Here is a tiny trained network, its code and every weight. The questions are about switching its units off for an input and a target symbol, where a switched-off unit gives its printed mean instead of its output.

import numpy as np


def w(rows, s, z=0):
    codes = np.array(rows[::2]) - 128.0
    scale = np.full(codes.shape[1], s)
    scale[-1] = z or s
    return codes * scale


def f(y):
    return y / 2 * (1 + np.tanh(0.7978845608 * (y + 0.044715 * y**3)))


def softmax(a):
    e = np.exp(a - a.max(-1, keepdims=True))
    return e / e.sum(-1, keepdims=True)


def log_softmax(a):
    a = a - a.max(-1, keepdims=True)
    return a - np.log(np.exp(a).sum(-1, keepdims=True))


def net(x, mask):
    ids = ['αγεημπ'.index(c) for c in x.split()]
    T = len(ids)
    res = E[ids] + P[:T]
    r = res
    for j in range(3):
        rows = slice(3 * j, 3 * j + 3)
        q, k, v = (r @ M[0][rows].T for M in (Q, K, V))
        z = softmax(np.where(np.tri(T) > 0, q @ k.T / 3**0.5, -1e9)) @ v
        o = O[0][rows]
        res = res + np.where(mask[j], z, o[:, -1]) @ o[:, :-1]
    y = f(res @ A[0][:, :-1].T + A[0][:, -1])
    res = res + np.where(mask[3:11], y, B[0][:, -1]) @ B[0][:, :-1]
    return log_softmax(res[-1] @ U[:, :-1].T + U[:, -1])


Q, K, V, O, A, B = {}, {}, {}, {}, {}, {}
E = w([
[126,184,162,127],'α',
[102,108,199,142],'γ',
[185,215,153,154],'ε',
[120,138,75,248],'η',
[78,205,95,156],'μ',
[19,119,149,109],'π',
],0.017)
P = w([
[197,172,26,1],'0',
[57,131,148,183],'1',
[53,140,149,191],'2',
[45,82,181,198],'3',
[93,108,151,206],'4',
[89,152,129,204],'5',
[103,150,119,211],'6',
[71,148,138,211],'7',
[92,209,117,202],'8',
[75,184,134,200],'9',
[63,172,127,207],'10',
[91,233,73,232],'11',
[29,233,123,197],'12',
[41,199,162,185],'13',
],0.0061)
Q[0] = w([
[164,138,55,134],'head 1',
[113,217,180,251],'head 1',
[103,228,160,167],'head 1',
[136,167,148,124],'head 2',
[97,161,111,124],'head 2',
[200,116,74,68],'head 2',
[211,53,103,65],'head 3',
[127,145,166,129],'head 3',
[164,133,124,89],'head 3',
],0.014)
K[0] = w([
[137,102,157,226],'head 1',
[115,130,120,41],'head 1',
[162,166,92,9],'head 1',
[82,164,126,108],'head 2',
[114,224,84,111],'head 2',
[221,138,186,19],'head 2',
[122,197,254,222],'head 3',
[60,112,29,196],'head 3',
[158,136,251,130],'head 3',
],0.0083)
V[0] = w([
[85,114,117,168],'head 1',
[112,189,31,136],'head 1',
[166,148,132,41],'head 1',
[209,185,117,136],'head 2',
[196,26,109,162],'head 2',
[119,134,69,147],'head 2',
[155,113,169,213],'head 3',
[83,168,10,170],'head 3',
[120,132,38,164],'head 3',
],0.013)
O[0] = w([
[132,217,142,118,128],'head 1',
[245,109,142,84,177],'head 1',
[98,54,166,158,147],'head 1',
[154,109,152,224,109],'head 2',
[130,212,139,150,67],'head 2',
[185,138,119,138,185],'head 2',
[83,151,72,188,118],'head 3',
[140,131,102,100,246],'head 3',
[148,130,76,125,187],'head 3',
],0.012)
A[0] = w([
[93,97,235,211,15],'neuron 1',
[228,132,123,83,26],'neuron 2',
[243,118,86,80,61],'neuron 3',
[188,181,198,238,162],'neuron 4',
[255,140,78,102,166],'neuron 5',
[205,132,40,82,180],'neuron 6',
[79,72,96,24,255],'neuron 7',
[200,204,108,198,105],'neuron 8',
],0.008,0.0031)
B[0] = w([
[177,47,231,108,140],'neuron 1',
[106,142,106,235,194],'neuron 2',
[83,74,126,147,225],'neuron 3',
[158,254,163,77,159],'neuron 4',
[60,134,139,105,249],'neuron 5',
[93,94,184,90,232],'neuron 6',
[143,188,49,110,194],'neuron 7',
[114,119,109,70,194],'neuron 8',
],0.0074,0.013)
U = w([
[136,83,129,185,70],'α',
[50,166,140,241,219],'γ',
[94,42,62,209,128],'ε',
[71,131,117,77,144],'η',
[3,89,226,130,2],'μ',
[136,148,237,105,165],'π',
],0.0063,0.0043)

Each question gives the input, a string of symbols that net reads in full, and the target symbol t.
The units are the heads (3 rows each of Q, K, V and O) and the neurons (one row each of A and B). Each row of codes is followed by its name. A weight is (code - 128) times the scale printed after its matrix; where a second scale follows, it is the last column's (O, A, B and U).
mask holds one flag per unit, heads first, then neurons. A switched-off unit (its flag False) gives its mean, the last column of its rows in O or B, instead of its output. The means were averaged over made-up inputs and are rounded, as every weight is.
A unit's drop is (log p(t) with every unit on - log p(t) with that unit switched off) / (log p(t) with every unit on - log p(t) with every unit switched off).
The circuit of an input: a set's keep is (log p(t) with only the set's units on - log p(t) with every unit switched off) / (log p(t) with every unit on - log p(t) with every unit switched off). Starting from all 11 units, units are removed one at a time, each time the one whose removal leaves the highest keep (on an exact tie, the one counted first), for as long as the keep stays at least 0.8.
circuit, biggest first: the units of the circuit, biggest drop first
unit that matters most: the unit with the biggest drop
k most important neurons: the k neurons with the biggest drops, biggest first
heads that matter: for each layer, one digit per head in row order, 1 if its drop is at least 0.15 and else 0, layers parted by /
input π α η π, target π: unit that matters most -> head 3
input ε π π μ μ γ α γ π η μ π ε, target ε: circuit, biggest first -> (head 1; head 2; neuron 4)
input γ π γ π, target η: heads that matter -> 010
input π γ π ε ε η, target π: circuit, biggest first -> (head 3; neuron 4; head 2)
input ε π α α η γ γ γ μ η γ η μ π, target ε: circuit, biggest first -> (head 1; head 3; neuron 5)
input μ η μ, target μ: heads that matter -> 101
input μ μ γ γ α μ γ μ γ μ μ, target ε: circuit, biggest first -> (neuron 2; head 2; head 1)
input ε α η γ π ε ε ε μ γ ε, target ε: circuit, biggest first -> (head 1; head 2)
input α ε ε, target π: circuit, biggest first -> (head 3; neuron 4; head 2; neuron 1)
input ε η γ α η μ η μ μ η η γ π γ, target ε: circuit, biggest first -> (head 3; head 1)
input γ ε γ, target μ: heads that matter -> 111
input η μ η π α π μ γ η, target η: 2 most important neurons -> (neuron 8; neuron 6)
input γ η γ α γ γ γ μ π, target γ: circuit, biggest first -> (head 1; head 3; neuron 6)
input γ η α γ η, target γ: circuit, biggest first -> (head 2; head 1)
input μ ε π ε ε γ π γ ε μ μ ε γ, target ε: heads that matter -> 110
input γ η γ ε γ γ γ α γ η γ ε, target γ: circuit, biggest first -> (head 1; head 3)
input π α π γ, target η: circuit, biggest first -> (head 2; neuron 7)
input μ γ η α γ α, target μ: unit that matters most -> neuron 5
input η π μ γ, target η: heads that matter -> 111
input μ ε γ ε μ μ η ε α ε, target μ: 2 most important neurons -> (neuron 5; neuron 6)
input γ η ε η γ γ μ ε π η α η γ, target γ: heads that matter -> 111
input π γ η γ, target π: unit that matters most -> head 2
